Here is a tiny trained network, its code and every weight. The questions are about switching its units off for an input and a class, where a switched-off unit gives its printed mean instead of its output.

import numpy as np


def w(rows, s, z=0):
    codes = np.array(rows[::2]) - 128.0
    scale = np.full(codes.shape[1], s)
    scale[-1] = z or s
    return codes * scale


def f(y):
    return np.maximum(y, 0)


def log_softmax(a):
    a = a - a.max(-1, keepdims=True)
    return a - np.log(np.exp(a).sum(-1, keepdims=True))


def net(x, mask):
    res = np.array(x, float).reshape(1, 7) / 4 @ E
    y = f(res @ A[0][:, :-1].T + A[0][:, -1])
    res = res + np.where(mask, y, B[0][:, -1]) @ B[0][:, :-1]
    return log_softmax(res[-1] @ U[:, :-1].T + U[:, -1])


A, B = {}, {}
E = w([
[190,163,102,223,173,149],'x0',
[128,132,125,127,129,131],'x1',
[72,188,215,142,194,94],'x2',
[129,121,126,130,133,118],'x3',
[132,123,135,126,129,137],'x4',
[127,141,130,123,121,145],'x5',
[5,91,115,198,171,194],'x6',
],0.016)
A[0] = w([
[124,172,212,165,240,128,130],'N1',
[196,92,96,156,85,146,211],'N2',
[133,91,128,118,117,85,115],'N3',
[73,71,114,78,115,147,112],'N4',
[236,191,151,106,159,46,246],'N5',
[33,125,175,64,142,97,171],'N6',
[144,88,89,71,58,130,205],'N7',
[137,38,63,147,143,168,255],'N8',
[132,121,255,84,147,121,143],'N9',
[141,125,157,11,104,86,201],'N10',
[104,107,92,67,93,137,202],'N11',
],0.013,0.0059)
B[0] = w([
[89,207,119,152,210,96,225],'N1',
[197,136,49,108,102,166,210],'N2',
[134,128,119,110,82,129,149],'N3',
[67,37,160,105,196,129,178],'N4',
[208,210,133,34,130,128,253],'N5',
[72,93,235,174,79,92,210],'N6',
[154,64,113,66,72,137,211],'N7',
[116,90,63,143,103,205,210],'N8',
[115,157,173,115,86,62,191],'N9',
[127,92,151,96,8,33,219],'N10',
[142,37,152,82,134,136,183],'N11',
],0.011,0.023)
U = w([
[174,51,117,87,64,94,4],'0',
[249,136,74,125,106,159,203],'1',
[53,32,125,82,116,179,219],'2',
[116,123,31,207,116,226,182],'3',
[131,166,199,112,71,43,54],'4',
[174,227,162,96,156,93,107],'5',
[62,101,224,186,125,113,201],'6',
[72,180,119,184,225,126,35],'7',
],0.012,0.0026)

Each question gives the input, the list of numbers given to net, and the class t.
The units are the neurons (one row each of A and B). Each row of codes is followed by its name. A weight is (code - 128) times the scale printed after its matrix; where a second scale follows, it is the last column's (A, B and U).
mask holds one flag per neuron, in row order. A switched-off neuron (its flag False) gives its mean, the last column of its row in B, instead of its output. The means were averaged over made-up inputs and are rounded, as every weight is.
A unit's drop is (log p(t) with every unit on - log p(t) with that unit switched off) / (log p(t) with every unit on - log p(t) with every unit switched off).
The circuit of an input: a set's keep is (log p(t) with only the set's units on - log p(t) with every unit switched off) / (log p(t) with every unit on - log p(t) with every unit switched off). Starting from all 11 units, units are removed one at a time, each time the one whose removal leaves the highest keep (on an exact tie, the one counted first), for as long as the keep stays at least 0.8.
circuit, biggest first: the units of the circuit, biggest drop first
top k neurons: the k neurons with the biggest drops, biggest first
drop of u: that unit's drop, to one decimal
input [-5,8,8,1,-5,3,8], class 6: circuit, biggest first => N6
input [-6,1,5,4,0,-4,1], class 6: circuit, biggest first => N5; N6
input [1,7,6,-7,4,1,7], class 7: top 2 neurons => N1; N10
input [0,2,-5,-5,2,-6,1], class 2: circuit, biggest first => N5; N10
input [-4,-4,8,1,5,3,1], class 6: top 2 neurons => N5; N6
input [8,0,1,2,7,3,-6], class 5: top 3 neurons => N5; N8; N7
input [-4,-5,-2,4,-4,5,1], class 2: top 2 neurons => N5; N4
input [0,2,-2,-6,2,1,1], class 2: top 4 neurons => N5; N1; N10; N2
input [-8,-7,-6,-5,2,4,2], class 2: top 2 neurons => N4; N5
input [2,1,7,5,8,2,5], class 7: top 2 neurons => N1; N10
input [-8,-1,8,-8,4,-3,1], class 6: top 4 neurons => N6; N5; N4; N2
input [4,8,-7,-6,5,-5,2], class 3: top 2 neurons => N5; N8
input [-4,0,-7,5,-7,0,2], class 2: top 3 neurons => N4; N5; N8
input [2,2,8,6,-3,0,-2], class 5: top neuron => N1
input [1,7,7,6,-2,4,3], class 7: top 2 neurons => N1; N10
input [-6,0,1,6,3,7,3], class 6: drop of N8 => 0.1
input [7,4,3,-7,0,2,8], class 7: drop of N1 => 0.3
input [-7,5,7,-3,3,-8,2], class 6: drop of N5 => 0.3
input [1,6,7,3,-2,8,-7], class 5: drop of N1 => 0.4
input [-7,-1,-7,8,4,6,3], class 2: circuit, biggest first => N4
input [4,-6,1,-4,-7,5,-3], class 5: top 2 neurons => N8; N7
input [-1,-8,5,-8,-4,0,3], class 6: top 2 neurons => N6; N5
